Here is a tiny trained network, its code and every weight. The questions are about switching its units off for an input and a class, where a switched-off unit gives its printed mean instead of its output.

import numpy as np


def w(rows, s, z=0):
    codes = np.array(rows[::2]) - 128.0
    scale = np.full(codes.shape[1], s)
    scale[-1] = z or s
    return codes * scale


def f(y):
    return np.maximum(y, 0)


def log_softmax(a):
    a = a - a.max(-1, keepdims=True)
    return a - np.log(np.exp(a).sum(-1, keepdims=True))


def net(x, mask):
    res = np.array(x, float).reshape(1, 5) / 4 @ E
    y = f(res @ A[0][:, :-1].T + A[0][:, -1])
    res = res + np.where(mask, y, B[0][:, -1]) @ B[0][:, :-1]
    return log_softmax(res[-1] @ U[:, :-1].T + U[:, -1])


A, B = {}, {}
E = w([
[41,146,114],'x0',
[105,180,255],'x1',
[125,129,129],'x2',
[86,62,167],'x3',
[128,129,129],'x4',
],0.012)
A[0] = w([
[73,158,111,217],'N0',
[95,89,189,2],'N1',
[173,147,219,189],'N2',
[149,72,148,140],'N3',
[136,20,204,212],'N4',
[135,56,117,184],'N5',
[132,181,143,135],'N6',
[118,204,133,32],'N7',
[45,152,45,110],'N8',
[139,181,50,79],'N9',
[61,156,109,229],'N10',
[127,47,109,156],'N11',
[53,105,173,66],'N12',
[89,166,146,57],'N13',
[154,73,134,193],'N14',
[161,206,161,232],'N15',
[150,193,149,147],'N16',
[96,89,81,136],'N17',
[96,92,102,17],'N18',
[79,128,103,141],'N19',
[129,183,50,62],'N20',
[130,140,73,116],'N21',
[231,91,5,236],'N22',
[125,56,175,198],'N23',
[170,100,142,222],'N24',
[120,108,182,63],'N25',
[102,48,88,71],'N26',
[120,80,200,98],'N27',
[143,195,144,82],'N28',
],0.016,0.0043)
B[0] = w([
[38,98,183,161],'N0',
[116,55,34,156],'N1',
[251,103,118,183],'N2',
[22,193,43,148],'N3',
[65,171,2,181],'N4',
[44,213,162,162],'N5',
[144,145,217,150],'N6',
[71,223,201,146],'N7',
[92,15,194,175],'N8',
[163,11,46,174],'N9',
[61,43,213,167],'N10',
[62,213,180,164],'N11',
[69,42,59,166],'N12',
[50,122,134,148],'N13',
[58,226,68,156],'N14',
[210,164,193,173],'N15',
[172,136,200,157],'N16',
[55,111,165,164],'N17',
[51,127,227,142],'N18',
[85,57,192,151],'N19',
[125,55,72,171],'N20',
[144,65,79,162],'N21',
[134,168,4,252],'N22',
[65,145,38,165],'N23',
[185,196,41,158],'N24',
[170,86,48,151],'N25',
[26,195,234,164],'N26',
[168,105,21,163],'N27',
[159,164,176,150],'N28',
],0.0068,0.023)
U = w([
[167,135,41,163],'0',
[102,62,88,255],'1',
[77,173,84,31],'2',
[52,137,140,21],'3',
[249,106,161,18],'4',
[86,195,213,210],'5',
],0.011,0.0049)

Each question gives the input, the list of numbers given to net, and the class t.
The units are the neurons (one row each of A and B). Each row of codes is followed by its name. A weight is (code - 128) times the scale printed after its matrix; where a second scale follows, it is the last column's (A, B and U).
mask holds one flag per neuron, in row order. A switched-off neuron (its flag False) gives its mean, the last column of its row in B, instead of its output. The means were averaged over made-up inputs and are rounded, as every weight is.
A unit's drop is (log p(t) with every unit on - log p(t) with that unit switched off) / (log p(t) with every unit on - log p(t) with every unit switched off).
The circuit of an input: a set's keep is (log p(t) with only the set's units on - log p(t) with every unit switched off) / (log p(t) with every unit on - log p(t) with every unit switched off). Starting from the 12 units with the biggest drops (on a tie, the unit counted first), units are removed one at a time, each time the one whose removal leaves the highest keep (on an exact tie, the one counted first), for as long as the keep stays at least 0.8.
circuit, biggest first: the units of the circuit, biggest drop first
k most important neurons: the k neurons with the biggest drops, biggest first
drop of u: that unit's drop, to one decimal
input [7,5,-6,0,0], class 5: circuit, biggest first -> (N22)
input [2,5,-5,-2,7], class 5: circuit, biggest first -> (N9, N22)
input [-8,1,0,-4,-3], class 4: 2 most important neurons -> (N4, N15)
input [2,7,-6,5,-7], class 1: 2 most important neurons -> (N22, N12)
input [-6,5,-4,0,6], class 4: 2 most important neurons -> (N22, N2)
input [4,-7,2,1,-4], class 3: 2 most important neurons -> (N26, N11)
input [6,5,-4,-1,7], class 5: drop of N22 -> 0.1
input [8,0,6,1,7], class 3: drop of N2 -> 0.2
input [0,7,-2,-3,7], class 4: drop of N2 -> 0.3
input [5,6,3,0,7], class 5: 3 most important neurons -> (N22, N9, N7)
